(in the rows, 100 means zero)
Each row has two labels, one from each of two sets.
[94, 120, 102, 80, 106, 100, 112, 102, 105, 107, 96, 116, 104, 87, 96, 110, 99, 100, 88, 109, 88, 102, 120, 115, 96, 83, 72, 69, 123, 104, 100, 112, 90, 134, 122, 101, 105, 85, 102, 82, 107, 87, 100, 105, 100, 105, 102, 120, 93, 108]  S + Fid
[114, 111, 118, 85, 111, 100, 111, 99, 120, 96, 112, 106, 114, 96, 93, 97, 97, 114, 110, 96, 86, 115, 103, 112, 100, 83, 101, 56, 106, 108, 109, 93, 111, 123, 100, 101, 113, 116, 92, 97, 118, 108, 108, 99, 110, 102, 98, 105, 99, 96]  Y + nanek
[75, 114, 110, 82, 109, 102, 107, 95, 111, 108, 99, 112, 109, 96, 108, 100, 99, 112, 98, 107, 86, 105, 101, 112, 99, 81, 83, 90, 97, 93, 104, 97, 108, 121, 91, 96, 117, 114, 102, 94, 114, 85, 103, 102, 107, 104, 106, 98, 87, 110]  Y + nanek
[171, 104, 129, 87, 115, 70, 88, 117, 111, 88, 132, 100, 109, 89, 65, 117, 113, 149, 108, 74, 96, 125, 106, 104, 105, 88, 100, 89, 110, 81, 95, 74, 118, 94, 107, 91, 111, 105, 92, 122, 125, 111, 99, 106, 106, 105, 81, 132, 103, 123]  Y + nanek
[93, 111, 105, 97, 118, 112, 118, 92, 115, 103, 91, 117, 105, 101, 103, 92, 99, 103, 91, 104, 99, 94, 113, 118, 88, 97, 82, 74, 125, 107, 97, 100, 103, 127, 111, 102, 109, 108, 103, 94, 120, 91, 102, 101, 112, 97, 110, 83, 72, 108]  H + Fid
[72, 120, 120, 73, 97, 94, 115, 108, 112, 108, 106, 101, 112, 80, 81, 95, 107, 116, 103, 101, 81, 103, 98, 100, 103, 72, 101, 101, 90, 97, 98, 87, 105, 124, 99, 96, 127, 101, 106, 102, 113, 89, 105, 103, 111, 99, 94, 85, 90, 102]  Y + nanek
[69, 120, 101, 86, 111, 112, 117, 98, 101, 108, 79, 120, 105, 92, 90, 103, 98, 97, 87, 114, 96, 86, 110, 117, 94, 81, 70, 79, 113, 106, 101, 117, 94, 134, 116, 102, 109, 92, 111, 80, 105, 79, 105, 104, 110, 101, 102, 103, 79, 113]  Y + Fid
[98, 108, 125, 86, 96, 89, 104, 107, 116, 96, 115, 102, 116, 80, 80, 98, 109, 107, 110, 97, 93, 115, 100, 107, 102, 74, 107, 111, 85, 87, 111, 89, 101, 111, 86, 97, 123, 102, 100, 97, 113, 96, 105, 106, 105, 100, 95, 91, 95, 99]  Y + nanek
[66, 122, 104, 68, 94, 106, 112, 95, 115, 114, 105, 111, 114, 85, 82, 100, 91, 117, 104, 104, 79, 105, 96, 103, 106, 62, 91, 102, 88, 91, 110, 97, 112, 125, 102, 99, 125, 113, 99, 94, 105, 83, 103, 104, 104, 101, 107, 91, 87, 105]  Y + nanek
[95, 115, 102, 86, 96, 91, 102, 96, 122, 96, 110, 103, 102, 81, 103, 106, 90, 117, 102, 106, 89, 118, 109, 113, 107, 90, 97, 102, 79, 98, 111, 97, 107, 114, 99, 96, 105, 117, 94, 84, 104, 85, 99, 98, 102, 109, 105, 117, 98, 101]  S + nanek
[95, 119, 114, 77, 109, 100, 115, 99, 114, 103, 104, 110, 111, 93, 91, 99, 99, 124, 103, 99, 85, 104, 100, 112, 99, 77, 91, 87, 101, 101, 102, 95, 112, 125, 102, 96, 121, 108, 98, 106, 112, 87, 109, 103, 110, 102, 98, 95, 89, 97]  Y + nanek
[84, 116, 112, 83, 102, 101, 116, 104, 106, 106, 100, 106, 107, 93, 95, 101, 94, 112, 92, 101, 85, 99, 100, 102, 103, 84, 102, 94, 90, 105, 101, 91, 101, 119, 99, 97, 117, 106, 105, 101, 110, 93, 101, 104, 105, 99, 95, 95, 100, 98]  Y + nanek
[89, 119, 110, 81, 96, 94, 111, 99, 116, 108, 107, 100, 105, 86, 81, 98, 95, 118, 105, 99, 87, 101, 98, 97, 99, 80, 102, 109, 93, 99, 97, 91, 107, 116, 98, 96, 114, 106, 108, 97, 103, 89, 103, 101, 102, 102, 99, 97, 97, 98]  Y + nanek
[78, 122, 102, 85, 101, 101, 121, 109, 111, 105, 90, 107, 102, 88, 111, 103, 89, 100, 88, 114, 88, 88, 105, 114, 104, 89, 98, 94, 95, 127, 96, 101, 92, 124, 103, 104, 105, 101, 106, 89, 110, 72, 101, 107, 101, 101, 105, 99, 89, 89]  S + Segip
[90, 116, 114, 83, 102, 106, 112, 98, 116, 103, 105, 88, 110, 88, 87, 96, 104, 115, 105, 102, 86, 101, 103, 109, 101, 78, 98, 97, 103, 101, 100, 92, 101, 121, 97, 100, 119, 105, 99, 99, 114, 87, 106, 102, 108, 99, 99, 89, 91, 97]  Y + nanek

Each row has two labels, one from each of two sets.
[98, 99, 102, 98, 111, 96, 105, 96, 96, 109, 89, 108, 102, 91, 101, 112, 103, 93, 97, 106, 104, 104, 100, 92, 98, 87, 115, 96, 100, 91, 103, 101, 100, 103, 104, 102, 97, 102, 119, 105, 94, 87, 101, 96, 99, 113, 92, 96, 120, 94]  foto + setup
[99, 108, 105, 102, 109, 94, 100, 100, 93, 97, 99, 101, 108, 140, 111, 95, 101, 110, 99, 106, 99, 105, 97, 88, 96, 93, 109, 113, 102, 105, 101, 107, 107, 101, 95, 100, 103, 95, 101, 94, 94, 100, 100, 101, 98, 102, 89, 110, 120, 94]  rovo + mog
[100, 104, 104, 102, 109, 96, 92, 101, 96, 110, 117, 92, 105, 111, 104, 100, 98, 101, 100, 102, 111, 111, 98, 91, 97, 101, 111, 112, 112, 91, 81, 100, 100, 100, 96, 94, 106, 100, 111, 101, 95, 104, 118, 104, 93, 99, 94, 98, 118, 105]  foto + mog
[103, 93, 96, 88, 106, 102, 95, 104, 106, 104, 74, 102, 103, 112, 101, 114, 107, 94, 106, 103, 113, 96, 102, 71, 109, 78, 116, 91, 104, 89, 94, 99, 110, 99, 103, 98, 98, 104, 113, 102, 90, 93, 92, 89, 101, 121, 91, 94, 113, 104]  foto + setup
[99, 98, 109, 94, 108, 95, 96, 99, 99, 112, 97, 92, 101, 114, 113, 101, 98, 92, 102, 102, 113, 100, 99, 90, 93, 104, 118, 109, 105, 91, 101, 97, 101, 99, 107, 92, 104, 99, 100, 97, 92, 102, 105, 106, 100, 105, 92, 103, 124, 108]  foto + mog
[96, 112, 100, 100, 95, 100, 82, 104, 96, 106, 114, 101, 98, 134, 100, 87, 100, 108, 90, 108, 98, 112, 107, 84, 93, 88, 103, 102, 102, 98, 105, 101, 115, 103, 94, 99, 112, 98, 78, 102, 97, 107, 108, 115, 108, 98, 92, 106, 117, 103]  rovo + mog
[95, 106, 100, 91, 94, 100, 86, 100, 100, 104, 113, 93, 98, 132, 106, 93, 95, 100, 101, 101, 108, 103, 102, 89, 92, 103, 103, 106, 108, 104, 103, 102, 102, 125, 100, 96, 98, 100, 94, 99, 98, 102, 106, 120, 102, 96, 97, 109, 107, 104]  rovo + mog
[97, 105, 105, 98, 89, 103, 85, 108, 99, 103, 108, 96, 100, 127, 107, 98, 101, 106, 101, 107, 110, 108, 103, 74, 94, 82, 104, 109, 106, 96, 105, 112, 109, 102, 91, 104, 103, 100, 93, 98, 95, 107, 106, 110, 97, 100, 83, 105, 127, 94]  rovo + mog
[97, 107, 102, 110, 98, 88, 95, 106, 97, 102, 117, 90, 96, 112, 109, 96, 99, 105, 96, 107, 99, 105, 102, 92, 96, 108, 101, 113, 103, 106, 106, 104, 100, 99, 95, 99, 102, 97, 93, 100, 107, 116, 110, 114, 96, 99, 90, 103, 127, 103]  rovo + mog
[97, 103, 100, 96, 102, 100, 90, 81, 96, 111, 106, 94, 86, 147, 110, 91, 100, 95, 96, 111, 111, 113, 104, 90, 92, 98, 113, 112, 105, 95, 102, 92, 105, 100, 102, 84, 101, 99, 94, 102, 95, 100, 105, 110, 103, 102, 96, 107, 115, 105]  foto + mog
[95, 112, 103, 95, 91, 105, 89, 108, 98, 99, 114, 102, 99, 146, 116, 92, 98, 105, 100, 99, 109, 113, 100, 80, 99, 89, 98, 107, 104, 108, 106, 106, 110, 103, 92, 102, 104, 102, 85, 117, 98, 106, 107, 117, 103, 99, 115, 119, 121, 101]  rovo + mog
[96, 115, 100, 96, 94, 105, 81, 100, 99, 106, 118, 98, 96, 132, 100, 88, 98, 98, 96, 108, 134, 113, 113, 78, 85, 89, 107, 112, 106, 100, 106, 110, 109, 106, 91, 99, 107, 99, 89, 103, 95, 105, 106, 125, 100, 104, 92, 117, 126, 100]  rovo + mog
